[[115 119 115]
 [119 130 121]
 [116 104 114]]
|
[[115 119 115]
 [116 104 114]
 [119 130 121]]

[[132 140 125 133]
 [129 134 142 154]
 [103 129 130 120]
 [111 126 157 126]
 [123 137 136  99]
 [109 128 106 126]]
|
[[103 129 130 120]
 [109 128 106 126]
 [111 126 157 126]
 [123 137 136  99]
 [129 134 142 154]
 [132 140 125 133]]

[[109 114 133 128 128 153 157 130 128]
 [108 135 130 121 121 144 122 128 129]
 [118 121 130 136 132 146 131 128 121]
 [124 132 133 127 123 136 112 121 129]
 [142 136 136 134 120 124 117 145 106]
 [119 116 133 131 129 155 148 132 130]
 [103 142 131 111 116 136 113 123 128]
 [147 123 133 147 129 139 108 120 136]]
|
[[103 142 131 111 116 136 113 123 128]
 [108 135 130 121 121 144 122 128 129]
 [109 114 133 128 128 153 157 130 128]
 [118 121 130 136 132 146 131 128 121]
 [119 116 133 131 129 155 148 132 130]
 [124 132 133 127 123 136 112 121 129]
 [142 136 136 134 120 124 117 145 106]
 [147 123 133 147 129 139 108 120 136]]

[[111 147 116 118]
 [119 130 100 125]
 [110 149 128 138]
 [150 135 110 125]
 [148 108 127 118]
 [122 150 123 110]
 [120 106 135 110]
 [139 131 119 102]
 [114 148 117 116]
 [130 131 104 146]]
|
[[110 149 128 138]
 [111 147 116 118]
 [114 148 117 116]
 [119 130 100 125]
 [120 106 135 110]
 [122 150 123 110]
 [130 131 104 146]
 [139 131 119 102]
 [148 108 127 118]
 [150 135 110 125]]

[[113 117 144 130 118 136]
 [152 122 128 126 135 124]
 [138 102 131 130 142 132]
 [112 155 112 109 108 148]
 [123 101 146 112 112 146]
 [127 112 123 120 135 131]
 [137 150 121 110 137 124]]
|
[[112 155 112 109 108 148]
 [113 117 144 130 118 136]
 [123 101 146 112 112 146]
 [127 112 123 120 135 131]
 [137 150 121 110 137 124]
 [138 102 131 130 142 132]
 [152 122 128 126 135 124]]

[[114 110 133 132 121 124 137 130 129]
 [139 126 133 136 131 130 127 130 127]
 [113 126 156 129 134 133 127 127 135]
 [134 134 131 131 132 120 141 135 135]
 [131 127 134 136 121 127 130 118 133]
 [136 127 129 119 131 114 136 117 126]
 [132 128 132 121 122 117 121 129 123]]
|
[[113 126 156 129 134 133 127 127 135]
 [114 110 133 132 121 124 137 130 129]
 [131 127 134 136 121 127 130 118 133]
 [132 128 132 121 122 117 121 129 123]
 [134 134 131 131 132 120 141 135 135]
 [136 127 129 119 131 114 136 117 126]
 [139 126 133 136 131 130 127 130 127]]
---
[[126 125 126 119 147 136 121 124 132]
 [112 123 130 118 138 132 124 125 117]
 [128 118 127 119 144 138 127 120 127]
 [123 130 128 119 127 138 128 128 126]
 [127 129 131 131 132 144 136 123 134]
 [122 134 129 123 151 140 119 132 119]]
|
[[126 112 128 123 127 122]
 [125 123 118 130 129 134]
 [126 130 127 128 131 129]
 [119 118 119 119 131 123]
 [147 138 144 127 132 151]
 [136 132 138 138 144 140]
 [121 124 127 128 136 119]
 [124 125 120 128 123 132]
 [132 117 127 126 134 119]]

[[111 131 131]
 [152 115 130]
 [114 138 113]
 [154 124 127]
 [129 138 139]
 [127 125 140]
 [119 145 116]]
|
[[111 152 114 154 129 127 119]
 [131 115 138 124 138 125 145]
 [131 130 113 127 139 140 116]]

[[136 146 132 133 142 132 130 121 120]
 [134 147 131 137 127 121 117 116 134]
 [130 132 139 139 152 153 129 128 132]]
|
[[136 134 130]
 [146 147 132]
 [132 131 139]
 [133 137 139]
 [142 127 152]
 [132 121 153]
 [130 117 129]
 [121 116 128]
 [120 134 132]]

[[118 127 123 138 128]
 [125 123 134 121 128]
 [129 114 131 128 133]
 [117 115 125 129 125]
 [119 112 132 124 130]
 [120 102 141 123 144]
 [ 99 108 126 112 112]
 [121 127 129 137 123]
 [112 128 128 144 111]
 [123 132 118 114 119]]
|
[[118 125 129 117 119 120  99 121 112 123]
 [127 123 114 115 112 102 108 127 128 132]
 [123 134 131 125 132 141 126 129 128 118]
 [138 121 128 129 124 123 112 137 144 114]
 [128 128 133 125 130 144 112 123 111 119]]

[[129 118 116 131 121 122 123]
 [135 106 133 148 114 120 120]
 [133 131 107 118 108 147 141]]
|
[[129 135 133]
 [118 106 131]
 [116 133 107]
 [131 148 118]
 [121 114 108]
 [122 120 147]
 [123 120 141]]

[[129 108 140 113 126 121 134 126]
 [130 125 129 119 124 121 130 129]
 [134 132 131 141 122 130 134 120]
 [135 131 124 125 130 138 126 131]
 [131 136 127 151 125 128 128 127]
 [121 132 131 139 136 121 125 124]
 [142 123 130 127 122 116 126 126]
 [137 128 126 129 124 130 126 129]
 [126 131 134 129 131 124 124 133]]
|
[[129 130 134 135 131 121 142 137 126]
 [108 125 132 131 136 132 123 128 131]
 [140 129 131 124 127 131 130 126 134]
 [113 119 141 125 151 139 127 129 129]
 [126 124 122 130 125 136 122 124 131]
 [121 121 130 138 128 121 116 130 124]
 [134 130 134 126 128 125 126 126 124]
 [126 129 120 131 127 124 126 129 133]]

[[129 114 111 115 109 129 114 129 122 128 118 128 129 131 126 128]
 [131 144 126 110 124 114 109 134 101 128 108 117 125 119 123 115]
 [127 106 130 127 143 124 116 120 157 149 124 127 143 129 135 139]
 [124 119 130 135 138 123 126 122 139 133 123 124 128 120 128 131]
 [121 111 110 118 104 108 122 122 102 110 117 110 116 114 109 136]
 [132 146 124 114 125 125 114 135 117 140 108 131 135 130 135 119]]
|
[[129 131 127 124 121 132]
 [114 144 106 119 111 146]
 [111 126 130 130 110 124]
 [115 110 127 135 118 114]
 [109 124 143 138 104 125]
 [129 114 124 123 108 125]
 [114 109 116 126 122 114]
 [129 134 120 122 122 135]
 [122 101 157 139 102 117]
 [128 128 149 133 110 140]
 [118 108 124 123 117 108]
 [128 117 127 124 110 131]
 [129 125 143 128 116 135]
 [131 119 129 120 114 130]
 [126 123 135 128 109 135]
 [128 115 139 131 136 119]]

[[145 105 105 126 134]
 [140 102 106 128 135]]
|
[[145 140]
 [105 102]
 [105 106]
 [126 128]
 [134 135]]
---
[[107 115 115 155 149]
 [124 143 113 100 123]
 [129 130 117 122 135]
 [125 134 111 129 142]]
|
[149 100 117 134]

[[129 130 104]
 [110 120 141]
 [144 118 141]
 [128 128 125]
 [120 129 134]]
|
[104 120 144]

[[115 120]
 [133 156]]
|
[120 133]

[[108 148 141]
 [109 150 136]]
|
[141 150]

[[145 119]
 [134 151]
 [110  98]]
|
[119 134]

[[137 133 121 129]
 [138 121 121 128]
 [137 106 125 128]
 [102 129 125 128]
 [115 102 118 128]]
|
[129 121 106 102]
---
[[127 124 145 123 156 130 127 122 129 126 123 127]
 [118 152 131 115 130 133 144 114 131 110 125 122]
 [129 126 128 136 135 137 132 137 122 126 124 131]
 [115 149 136 117 126 129 141 117 125 111 127 123]]
|
[[123 127 127 124 145 123 156 130 127 122 129 126]
 [125 122 118 152 131 115 130 133 144 114 131 110]
 [124 131 129 126 128 136 135 137 132 137 122 126]
 [127 123 115 149 136 117 126 129 141 117 125 111]]

[[110 119 116 104 121 153 112 107 124 140]
 [141 137 118 137 122 124  99 127 152 129]
 [122 118 125 125 105 103 135 144 138 101]
 [124 115 144 155 154 147 127 141 118 118]
 [129 135 128 121 137 111 148 140 114 153]]
|
[[124 140 110 119 116 104 121 153 112 107]
 [152 129 141 137 118 137 122 124  99 127]
 [138 101 122 118 125 125 105 103 135 144]
 [118 118 124 115 144 155 154 147 127 141]
 [114 153 129 135 128 121 137 111 148 140]]

[[111 147 140 116 125 130 116 146 131 118 117]
 [123 133 130 123 142 128 129 138 108 132 128]
 [137 137 123 137 123 123 114 133 137 126 120]
 [139 139 111 144 120 120 114 139 135 127 118]
 [127 127 139 115 130 125 131 127 137 123 126]
 [128 128 128 104 127 126 130 138 115 127 110]
 [122 133 125 142 121 113 128 133 135 125 130]]
|
[[118 117 111 147 140 116 125 130 116 146 131]
 [132 128 123 133 130 123 142 128 129 138 108]
 [126 120 137 137 123 137 123 123 114 133 137]
 [127 118 139 139 111 144 120 120 114 139 135]
 [123 126 127 127 139 115 130 125 131 127 137]
 [127 110 128 128 128 104 127 126 130 138 115]
 [125 130 122 133 125 142 121 113 128 133 135]]

[[133 131 128 108 127 137 127]
 [137 128 129 111 124 120 136]
 [123 128 128 143 126 143 124]
 [115 131 128 140 128 148 128]
 [119 130 128 126 128 119 132]
 [130 126 130 147 124 127 121]
 [124 123 126 120 132 133 115]
 [128 131 128 116 128 131 132]
 [134 130 128 110 128 139 134]
 [126 124 129 132 125 123 120]
 [122 127 126 150 130 118 132]]
|
[[137 127 133 131 128 108 127]
 [120 136 137 128 129 111 124]
 [143 124 123 128 128 143 126]
 [148 128 115 131 128 140 128]
 [119 132 119 130 128 126 128]
 [127 121 130 126 130 147 124]
 [133 115 124 123 126 120 132]
 [131 132 128 131 128 116 128]
 [139 134 134 130 128 110 128]
 [123 120 126 124 129 132 125]
 [118 132 122 127 126 150 130]]

[[113 119 124 127 108 129 104 110 118 114 136 106 122]
 [118 117 114 110 113 122 121 120 111 106 117 119 115]]
|
[[106 122 113 119 124 127 108 129 104 110 118 114 136]
 [119 115 118 117 114 110 113 122 121 120 111 106 117]]

[[140 123 128 129 138 130 118 125 128 136 130 129]
 [122 135 122 125 113 124 128 135 123 116 127 132]
 [118 128 124 130 111 125 129 125 122 126 132 132]
 [131 131 114 116 101 128 126 132 120 132 132 116]
 [130 123 122 124 114 128 123 128 129 134 130 124]
 [123 128 120 123 125 124 135 120 133 136 127 135]
 [128 120 123 127 111 130 129 133 126 133 132 124]]
|
[[130 129 140 123 128 129 138 130 118 125 128 136]
 [127 132 122 135 122 125 113 124 128 135 123 116]
 [132 132 118 128 124 130 111 125 129 125 122 126]
 [132 116 131 131 114 116 101 128 126 132 120 132]
 [130 124 130 123 122 124 114 128 123 128 129 134]
 [127 135 123 128 120 123 125 124 135 120 133 136]
 [132 124 128 120 123 127 111 130 129 133 126 133]]
